Here is a tiny trained network, its code and every weight. The questions are about switching its units off for an input and a target symbol, where a switched-off unit gives its printed mean instead of its output.

import numpy as np


def w(rows, s, z=0):
    codes = np.array(rows[::2]) - 128.0
    scale = np.full(codes.shape[1], s)
    scale[-1] = z or s
    return codes * scale


def norm(h):
    return h / np.sqrt((h * h).mean(-1, keepdims=True) + 1e-5)


def f(y):
    return y / 2 * (1 + np.tanh(0.7978845608 * (y + 0.044715 * y**3)))


def softmax(a):
    e = np.exp(a - a.max(-1, keepdims=True))
    return e / e.sum(-1, keepdims=True)


def log_softmax(a):
    a = a - a.max(-1, keepdims=True)
    return a - np.log(np.exp(a).sum(-1, keepdims=True))


def net(x, mask):
    ids = ['γζηθλμπσω'.index(c) for c in x.split()]
    T = len(ids)
    res = E[ids] + P[:T]
    r = norm(res)
    for j in range(2):
        rows = slice(2 * j, 2 * j + 2)
        q, k, v = (r @ M[0][rows].T for M in (Q, K, V))
        z = softmax(np.where(np.tri(T) > 0, q @ k.T / 2**0.5, -1e9)) @ v
        o = O[0][rows]
        res = res + np.where(mask[j], z, o[:, -1]) @ o[:, :-1]
    y = f(norm(res) @ A[0][:, :-1].T + A[0][:, -1])
    res = res + np.where(mask[2:6], y, B[0][:, -1]) @ B[0][:, :-1]
    return log_softmax(norm(res)[-1] @ U[:, :-1].T + U[:, -1])


Q, K, V, O, A, B = {}, {}, {}, {}, {}, {}
E = w([
[186,182,142],'γ',
[146,82,178],'ζ',
[126,253,125],'η',
[223,87,227],'θ',
[237,121,142],'λ',
[232,125,138],'μ',
[105,228,132],'π',
[220,125,161],'σ',
[121,110,21],'ω',
],0.018)
P = w([
[137,2,129],'0',
[112,89,90],'1',
[104,110,94],'2',
[101,125,97],'3',
[105,140,98],'4',
[110,150,104],'5',
[117,162,111],'6',
[123,163,116],'7',
[126,171,124],'8',
[133,179,121],'9',
[140,184,124],'10',
[141,190,124],'11',
[143,192,129],'12',
],0.0086)
Q[0] = w([
[237,107,186],'head 0',
[249,136,177],'head 0',
[121,131,101],'head 1',
[109,154,87],'head 1',
],0.016)
K[0] = w([
[169,78,7],'head 0',
[91,130,39],'head 0',
[157,161,206],'head 1',
[142,158,163],'head 1',
],0.011)
V[0] = w([
[90,138,26],'head 0',
[140,11,65],'head 0',
[212,213,255],'head 1',
[149,92,156],'head 1',
],0.0096)
O[0] = w([
[7,64,65,135],'head 0',
[15,103,40,254],'head 0',
[56,62,3,190],'head 1',
[28,140,166,197],'head 1',
],0.0046,0.0051)
A[0] = w([
[132,121,164,71],'neuron 0',
[100,138,153,139],'neuron 1',
[116,254,133,3],'neuron 2',
[110,122,176,99],'neuron 3',
],0.023,0.0044)
B[0] = w([
[133,80,37,165],'neuron 0',
[168,119,136,165],'neuron 1',
[163,94,166,252],'neuron 2',
[181,253,131,230],'neuron 3',
],0.012,0.0037)
U = w([
[127,136,123,40],'γ',
[16,176,153,254],'ζ',
[224,13,187,130],'η',
[217,255,63,156],'θ',
[107,104,86,113],'λ',
[87,96,82,153],'μ',
[127,135,137,50],'π',
[130,143,123,36],'σ',
[110,122,122,67],'ω',
],0.0084,0.0069)

Each question gives the input, a string of symbols that net reads in full, and the target symbol t.
The units are the heads (2 rows each of Q, K, V and O) and the neurons (one row each of A and B). Each row of codes is followed by its name. A weight is (code - 128) times the scale printed after its matrix; where a second scale follows, it is the last column's (O, A, B and U).
mask holds one flag per unit, heads first, then neurons. A switched-off unit (its flag False) gives its mean, the last column of its rows in O or B, instead of its output. The means were averaged over made-up inputs and are rounded, as every weight is.
A unit's drop is (log p(t) with every unit on - log p(t) with that unit switched off) / (log p(t) with every unit on - log p(t) with every unit switched off).
The circuit of an input: a set's keep is (log p(t) with only the set's units on - log p(t) with every unit switched off) / (log p(t) with every unit on - log p(t) with every unit switched off). Starting from all 6 units, units are removed one at a time, each time the one whose removal leaves the highest keep (on an exact tie, the one counted first), for as long as the keep stays at least 0.8.
circuit, biggest first: the units of the circuit, biggest drop first
k most important neurons: the k neurons with the biggest drops, biggest first
which heads matter: for each layer, one digit per head in row order, 1 if its drop is at least 0.15 and else 0, layers parted by /
drop of u: that unit's drop, to one decimal
input η ω ζ γ, target ζ: circuit, biggest first -> (head 0)
input μ μ λ ω ω γ η μ ω σ, target η: circuit, biggest first -> (neuron 3; head 1; head 0)
input ζ μ λ μ μ θ ζ, target θ: 2 most important neurons -> (neuron 3; neuron 2)
input ζ ζ ζ η γ λ ζ ζ γ ζ ζ, target θ: which heads matter -> 00
input ζ θ η, target η: which heads matter -> 00
input γ γ π, target η: circuit, biggest first -> (neuron 2; neuron 3)
input μ ω ζ, target ζ: which heads matter -> 11
input σ η σ ω θ, target θ: circuit, biggest first -> (head 1; neuron 3; head 0; neuron 2)
input ω μ ζ μ ζ ζ θ, target θ: circuit, biggest first -> (head 1; neuron 3; head 0; neuron 0)
input ζ λ λ γ, target η: drop of head 1 -> 0.0
input γ μ ζ ζ ζ ζ ω λ ζ ζ ω π, target η: drop of head 1 -> 0.0
input ζ ζ σ ζ π μ ζ η μ μ μ ζ γ, target η: drop of neuron 3 -> 0.2
